After every row comes roughly how far along a hidden order it lies, from 0 to 15.
In the rows, 100 means zero.
[ 99  92 106  99 112 109  97 111 109  89  93 101  82 120 106 100 101 105
 100  70  99 116]  13
[ 96 107 106 108  95 100 117  91 103 115  92 109 100  83 101 105  97 100
  93  75 101  87]  9
[ 96 108 101 110  88 102 129  94  85 115  78 110  94 117 108  96  92  99
 100  77  99  86]  7
[124  92 115  99  85 101 103  94  95 121 107 104 123  95  89  93  95 100
  94 111 106 107]  11
[ 89 111  88 100  77 103 101 100  79  97  93  99  86 127 115  95  94  93
  92 100 110 101]  8
[ 76  93  44 101 120 102  97  50  93 114 120 108 101  86  72  85  76  99
 115   0  96 115]  15
[108  99 103 105  92 103 114  92  92 112  91 101 102 108 106  91 101  99
 111  75  98  92]  6
[ 95 100  92 103  93 100  92  78  92 102 103  98 107  98 106  98 100  97
 107  80 102  92]  6
[101 111  97 103  79 101 120 106  89 104  93 110  96 105 109 107  91  97
  90  98 107  82]  8
[ 74 109  71 100 108  97  86  92  91  83 106  99  94 105 116 100  97  95
 110  63 101  94]  6
[125  95 116 102  96 101  80  95  99 109 102  92 114  93  98  91 109 104
 121 105  94  98]  3
[136  94 128 104  83 106  94 108  94 108  82  92 100 108 105  90 118 107
 120 109  92  96]  2
[ 59 117  57  97 114  93  91  84  89  84 106 104  93  97 121 104  97  87
 106  62 104  87]  3
[ 75 113  73 103  93  97 115  87  87 105 106 112  99  85 100  99  85  96
 133  65 101  79]  6
[124  92 114 102  88 105  99  96  94 115  98 100 109 104  92  91 100 103
 104  90 100 105]  9
[ 79 119  71 107 102  97 109  95  95  93 103 102  90  86 117 103 100  97
 111  85  97  82]  0
[130  87 126 104 105 107  94 116 106  93  80  90  86 122 113  93 113 107
 115 107  92 110]  5
[ 68 125  65 101  91  91 107  77  93 103 121 110 115  64  99 104  88  96
 109  66  98  73]  2
[107 107 115 112  85 101 130 112  96 109  76 103  91  98 113 101 101 101
 101  98  95  80]  5
[ 75 115  68 109  94 101 129  93  83 102  84 109  76  98 110  94  89 101
 118  47  90  77]  3
[125  95 108 105  91 106 109  93  89 111  87 102 100 107 102  90  98 105
 117  66  92  99]  6
[130  86 124 106  96 107 105 106 106 111  91  99  97 102  89  93 100 109
 102  72  96 113]  10
[ 64 119  49  99  95  93 116  76  75 100 107 114  88  84 100  98  83  93
 112  48  95  75]  4
[102 101  98 105  86 108 117 105  90 107  91 109  87 118 108  97  90  97
  88  75 107 111]  13
[113 101 112  99  79 104 102 105  83 112  90  97  99 132 109  87  95  96
 102  94 105 108]  9
[112  90 107 102 109 103  91 102 101  95  92  95 103 113 101  93 105 105
 111  86  95 111]  8
[103  94  92 102  99 107 113  91  81 108  97 107  94 115  98  92  89  99
  95  60 102 116]  14
[ 70 120  60 100  89  93 108  92  85 101 102 111  88  96 113 100  92  91
 108  66 100  80]  3
[110 102 113 105  80  98 115  96  80 120  86 102 106 111 112  91  99  93
 104 116 105  95]  6
[ 91 116  89 106  78  97 117 111  90 100  89 101  94  91 120 102 103  98
 107 103  98  76]  0
[ 77 114  83  99 109  91  79  84 100  94 124  99 128  50 105 109 102  91
 101 100 107  83]  2
[ 99 103  89 112  93 111 131  95  87 106  72 107  68 120 119  91  91 104
 108  23  93  95]  10
[122  93 116 102  90 101  96  93  96 116 102  99 121  91  89  93 101 106
 115 100  96  92]  5
[104  84  94 100 120 110  75  94 105  87  96  88  87 113 109  93 106 103
 122  64  90 115]  5
[ 95 102 101 109 109  94 104  77 111 116 112 107 123  52  89 108 100 102
 109  81  95  77]  6
[ 74 113  71 109 105  99 104  94 102  91 101 101  96  81 110 105  99 101
 116  70  91  76]  0
[113  95 115  94  93 116 108 133  88  85  70  93  75 175 129  93 102 100
  91  97 104 129]  12
[ 92 104 102 101 105 100  87 101 100  93 100  96 103  88 112 106 105 100
 109  93  99  87]  3
[118  88 116 101 107 110  96 116 104  91  75  91  74 148 108  91 108 104
 106  90  96 122]  10
[ 71 142  81  98  95  93  99  96  91  97 109 109 106  89 106 108  94  91
  87  80 112  86]  9
[114  99 119 106  94  99 107  91 100 117  97 101 116  75 101  98 102 104
 113  93  92  83]  3
[121  93 135 103 110 102 105 129 115  97  79  93  89 105 114 106 117 107
 102 121  93  97]  5
[135  83 139 104 106 108  83 121 118  94  89  87  93 122 108  99 118 104
  94 137 103 121]  10
[124  81 133 106 109 108  92 104 113 103  97  93 106  92  88  97 102 109
 103 105  97 115]  11
[ 84 105  89 114 119  93 108  67 113 115 116 109 123  36  86 108 103 103
 118  61  92  65]  3
[ 59 113  16 102 102  99  92  56  81  98 115 105  95  82  97  89  81  96
 125   4  94  90]  4
[ 84 116  83 103  94  96 102 105  91  96 101 100  98  92 119 107 103  93
 102 116 102  83]  1
[ 79 106  89 100 108 103  90 112 100  78  87  95  82 110 124 105 108  99
 107  71 100  97]  5
[ 75 112  87 101 110 101  96 113  93  75  89  95  83  69 131 106 105  94
 103  80 102  96]  4
[ 85 111  92 100  88 103  99 100  81  93  92  99  88 111 115  98  95  93
  98  82 108 100]  7
[ 71 118  64 105  95 100 109  88  91  98 102 107  93  78 108 102  93  97
 112  48  97  79]  3
[134  83 140 103  91 111 114 126 104 104  71 100  79 144 101  88 103 107
  87 112 103 122]  15
[120  93 120 100  90 103  87 102  94 110  93  96 108 114  98  90 106 102
 107 104 101 109]  7
[118  99 114 101  87 100  97  91  87 118 102  99 118 116 101  90 100  96
 106  93 102  99]  6
[ 81 112  89 103 109 101  92 112 104  76  89  95  83  97 124 108 110  97
 106  86  99  85]  2
[102  86 101 101 117 105  99  96 102  98  93 101  88 114  99  95 100 104
 107  50  94 114]  11
[ 90 102 101 109 103  99 110  88 110 112 103 106 108  73  95 105  97 100
  96  87 100  87]  9
[107  92 108  98  97 112 103 120  96  88  91 100  79 142 111  96  96 101
  86  78 106 126]  15
[ 75 106  83  96 110 105  87  94  90  78  99 100  89 125 109  99  93  96
 101  48 106 107]  10
[ 96 110  97 108  80 104 117 114  90  99  82 104  86 108 119 102  98  99
  99  96 102  85]  6
[ 89 110 102 103  92  98 105 100 100 103 108 108 111  84 100 110  95  96
  82 105 112  90]  11
[ 81 103  89 105  99 110 120 112  93  87  79 106  69 124 116 101  91 100
  87  63 105 104]  13
[ 83 113  80 102  81 101 104 102  80  99  91 101  82 116 119  95  96  93
 105  93 104  90]  4
[ 80 112  72 103  82 103 116  92  77  99  91 108  87 110 108  93  83  96
 104  56 103  91]  7
[ 99 104  94 100  79  98 105  90  74 114 102 102 105 121 108  93  90  91
 100  93 108  96]  8
[ 75 111  88  99 103 100  86 102  95  79  89  96  89 106 120 105 103  94
 100  92 105  94]  5
[ 69 115  57 104 103  95  93  78  91  95 120  97 110  68 100 100  93  95
 117  23  97  79]  2
[129  83 125 104  95 111 109 108 106 109  82  99  83 115  92  92  98 108
  99  91  98 116]  15
[101  94  93  97 106 107  94  99  96  93 100 100  92 124 107  96  96 100
  95  71 103 119]  11
[ 94 101  92 109 104 108 125 109  99  92  84 107  74 110 111 105  91 102
  86  64 103 106]  13
[ 84 108 104 106 107 101 106 108 107  97  95  99 102  82 112 116 105 102
  93 107 101  81]  6
[ 72 117  81  99  91  95 116  97  88  98  99 110  88 109 111 112  94  90
  88  67 112  87]  9
[ 82 117  89 102  84  99 108 108  88 100  92 109  87 102 112 103  95  92
  92  67 106  84]  8
[ 85 115  88 107  97  97 100 101 101  98 108 103 110  71 111 109  99 100
 100  99 108  79]  3
[117  87 127  95  95 109 103 121  95 100  80  94  84 145 109  94 101  99
  85 100 107 132]  15
[127  92 120 104  84 108 110 113  94 115  85  99  87 130  99  88  99 103
  99 100 103 117]  12
[ 65 113  66 101 108  95  99  75 102  97 117 112 110  68  98 108  90  91
  95  46 105  77]  10
[113  94 102 105  99 105 104  90  95 112  94 102  95 104  94  88  97 105
 108  59  95 105]  9
[ 80 101  94 106 110 103 118 102 107  92  96 108  92  88 104 113  91 102
  83  79 105  99]  14
[119  88 108 107  94 106 123  95  98 120  96 109 102  99  82  92  86 110
  99  77  97 105]  13
[ 61 111  73  97 108 103  93  89  85  77  94 102  84 134 114  98  90  91
  94  43 106 104]  10
